Below are the code and all the weights of a small trained network. Each question names an input and a target symbol and asks about switching units off, where a switched-off unit gives its printed mean instead of its output.

import numpy as np


def w(rows, s, z=0):
    codes = np.array(rows[::2]) - 128.0
    scale = np.full(codes.shape[1], s)
    scale[-1] = z or s
    return codes * scale


def f(y):
    return np.maximum(y, 0)


def softmax(a):
    e = np.exp(a - a.max(-1, keepdims=True))
    return e / e.sum(-1, keepdims=True)


def log_softmax(a):
    a = a - a.max(-1, keepdims=True)
    return a - np.log(np.exp(a).sum(-1, keepdims=True))


def net(x, mask):
    ids = ['Ψαδηφω'.index(c) for c in x.split()]
    T = len(ids)
    res = E[ids] + P[:T]
    u = 0
    for l in range(2):
        q, k, v = (res @ M[l].T for M in (Q, K, V))
        z = softmax(np.where(np.tri(T) > 0, q @ k.T / 3**0.5, -1e9)) @ v
        res = res + np.where(mask[u], z, O[l][:, -1]) @ O[l][:, :-1]
        u += 1
        y = f(res @ A[l][:, :-1].T + A[l][:, -1])
        res = res + np.where(mask[u : u + 12], y, B[l][:, -1]) @ B[l][:, :-1]
        u += 12
    return log_softmax(res[-1] @ U[:, :-1].T + U[:, -1])


Q, K, V, O, A, B = {}, {}, {}, {}, {}, {}
E = w([
[120,147,103],'Ψ',
[112,157,252],'α',
[219,104,180],'δ',
[166,87,135],'η',
[75,140,71],'φ',
[141,87,87],'ω',
],0.023)
P = w([
[185,9,103],'0',
[131,105,134],'1',
[128,108,142],'2',
[130,118,136],'3',
[131,123,133],'4',
[135,130,132],'5',
[135,132,130],'6',
[138,138,127],'7',
[147,138,136],'8',
[150,139,129],'9',
[156,140,132],'10',
],0.011)
Q[0] = w([
[207,165,50],'L0H0',
[58,178,200],'L0H0',
[162,34,1],'L0H0',
],0.0094)
K[0] = w([
[148,178,236],'L0H0',
[214,118,88],'L0H0',
[81,248,183],'L0H0',
],0.011)
V[0] = w([
[255,125,134],'L0H0',
[72,135,243],'L0H0',
[120,201,151],'L0H0',
],0.0077)
O[0] = w([
[3,161,199,237],'L0H0',
[194,226,126,254],'L0H0',
[146,189,109,72],'L0H0',
],0.0078,0.0032)
A[0] = w([
[164,254,108,2],'L0N0',
[158,116,145,63],'L0N1',
[163,223,115,153],'L0N2',
[41,182,145,38],'L0N3',
[98,48,44,123],'L0N4',
[206,152,153,86],'L0N5',
[200,157,45,231],'L0N6',
[200,218,199,101],'L0N7',
[59,240,67,74],'L0N8',
[91,148,162,158],'L0N9',
[151,41,137,115],'L0N10',
[200,43,143,69],'L0N11',
],0.0089,0.0088)
B[0] = w([
[17,6,46,168],'L0N0',
[111,114,181,130],'L0N1',
[113,114,244,204],'L0N2',
[47,158,37,142],'L0N3',
[124,192,12,178],'L0N4',
[104,158,143,180],'L0N5',
[146,142,252,254],'L0N6',
[93,82,2,222],'L0N7',
[248,91,180,157],'L0N8',
[214,134,62,169],'L0N9',
[91,85,123,177],'L0N10',
[86,166,127,169],'L0N11',
],0.0062,0.0095)
Q[1] = w([
[51,96,206],'L1H0',
[254,109,227],'L1H0',
[155,245,149],'L1H0',
],0.011)
K[1] = w([
[94,183,218],'L1H0',
[1,134,130],'L1H0',
[36,61,120],'L1H0',
],0.0092)
V[1] = w([
[254,111,113],'L1H0',
[93,244,165],'L1H0',
[56,56,84],'L1H0',
],0.0085)
O[1] = w([
[165,8,137,29],'L1H0',
[247,178,63,50],'L1H0',
[109,189,135,255],'L1H0',
],0.014,0.0065)
A[1] = w([
[116,170,176,159],'L1N0',
[163,135,213,109],'L1N1',
[107,120,175,16],'L1N2',
[200,150,43,58],'L1N3',
[126,40,183,86],'L1N4',
[89,44,184,174],'L1N5',
[73,115,144,85],'L1N6',
[184,33,85,173],'L1N7',
[118,125,194,60],'L1N8',
[122,93,46,188],'L1N9',
[92,143,76,4],'L1N10',
[140,161,5,137],'L1N11',
],0.016,0.012)
B[1] = w([
[122,78,72,248],'L1N0',
[103,47,145,190],'L1N1',
[191,136,203,151],'L1N2',
[140,118,196,145],'L1N3',
[13,132,135,171],'L1N4',
[223,166,127,245],'L1N5',
[187,160,107,200],'L1N6',
[183,143,91,150],'L1N7',
[42,171,180,172],'L1N8',
[137,63,212,146],'L1N9',
[174,8,129,139],'L1N10',
[96,96,141,157],'L1N11',
],0.011,0.018)
U = w([
[109,162,2,255],'Ψ',
[23,158,135,17],'α',
[105,91,245,15],'δ',
[153,201,149,187],'η',
[67,32,117,171],'φ',
[201,93,119,152],'ω',
],0.0079,0.0062)

Each question gives the input, a string of symbols that net reads in full, and the target symbol t.
The units are the heads (3 rows each of Q, K, V and O) and the neurons (one row each of A and B). Each row of codes is followed by its name. A weight is (code - 128) times the scale printed after its matrix; where a second scale follows, it is the last column's (O, A, B and U).
mask holds one flag per unit, layer by layer, with each layer's heads first. A switched-off unit (its flag False) gives its mean, the last column of its rows in O or B, instead of its output. The means were averaged over made-up inputs and are rounded, as every weight is.
A unit's drop is (log p(t) with every unit on - log p(t) with that unit switched off) / (log p(t) with every unit on - log p(t) with every unit switched off).
The circuit of an input: a set's keep is (log p(t) with only the set's units on - log p(t) with every unit switched off) / (log p(t) with every unit on - log p(t) with every unit switched off). Starting from the 12 units with the biggest drops (on a tie, the unit counted first), units are removed one at a time, each time the one whose removal leaves the highest keep (on an exact tie, the one counted first), for as long as the keep stays at least 0.8.
circuit, biggest first: the units of the circuit, biggest drop first
k most important neurons: the k neurons with the biggest drops, biggest first
top k neurons in layer l: the k neurons of layer l with the biggest drops, biggest first
input φ η η δ α ω, target δ: top 2 neurons in layer 0 -> (L0N6; L0N2)
input α η ω η ω δ η α φ η α, target ω: circuit, biggest first -> (L0N6; L1H0; L0N2; L0H0)
input δ α φ φ η, target η: circuit, biggest first -> (L1H0; L0H0)
input η α η δ α η δ φ η, target Ψ: circuit, biggest first -> (L1H0; L0H0; L1N0; L0N3)
input Ψ ω α, target φ: circuit, biggest first -> (L1N0)
input φ α δ Ψ, target δ: top 4 neurons in layer 0 -> (L0N2; L0N8; L0N6; L0N9)
input δ ω α η η δ φ, target η: circuit, biggest first -> (L0N8; L0H0)
input η α η δ, target Ψ: circuit, biggest first -> (L1H0; L0H0; L1N0)
input ω α Ψ, target α: 2 most important neurons -> (L0N9; L0N10)
input η Ψ η Ψ Ψ η ω δ φ δ, target φ: circuit, biggest first -> (L1N6; L1N1)
input ω η δ η η φ φ φ α φ, target α: circuit, biggest first -> (L0H0; L1H0)
input η η φ, target φ: top 3 neurons in layer 0 -> (L0N4; L0N2; L0N11)
input ω η α η δ α α η, target α: top 3 neurons in layer 0 -> (L0N9; L0N10; L0N11)
input α φ η ω, target ω: top 2 neurons in layer 1 -> (L1N7; L1N8)
input Ψ δ Ψ η η α η Ψ η η, target φ: most important neuron -> (L0N9)
input φ η η φ α φ φ, target δ: top 2 neurons in layer 0 -> (L0N8; L0N6)
input φ η φ η η η δ φ α ω η, target δ: top 4 neurons in layer 0 -> (L0N6; L0N2; L0N8; L0N10)
input α φ η, target ω: circuit, biggest first -> (L1H0; L0H0; L1N8)
input ω φ η η Ψ η η η ω φ α, target α: 3 most important neurons -> (L1N5; L0N3; L0N7)
input α α α Ψ φ Ψ δ φ η φ Ψ, target ω: circuit, biggest first -> (L1H0)
input δ η η φ φ φ φ η η α, target η: circuit, biggest first -> (L1N5; L0H0; L1N6)
input Ψ φ η ω δ α ω η, target φ: top 4 neurons in layer 1 -> (L1N5; L1N1; L1N0; L1N6)
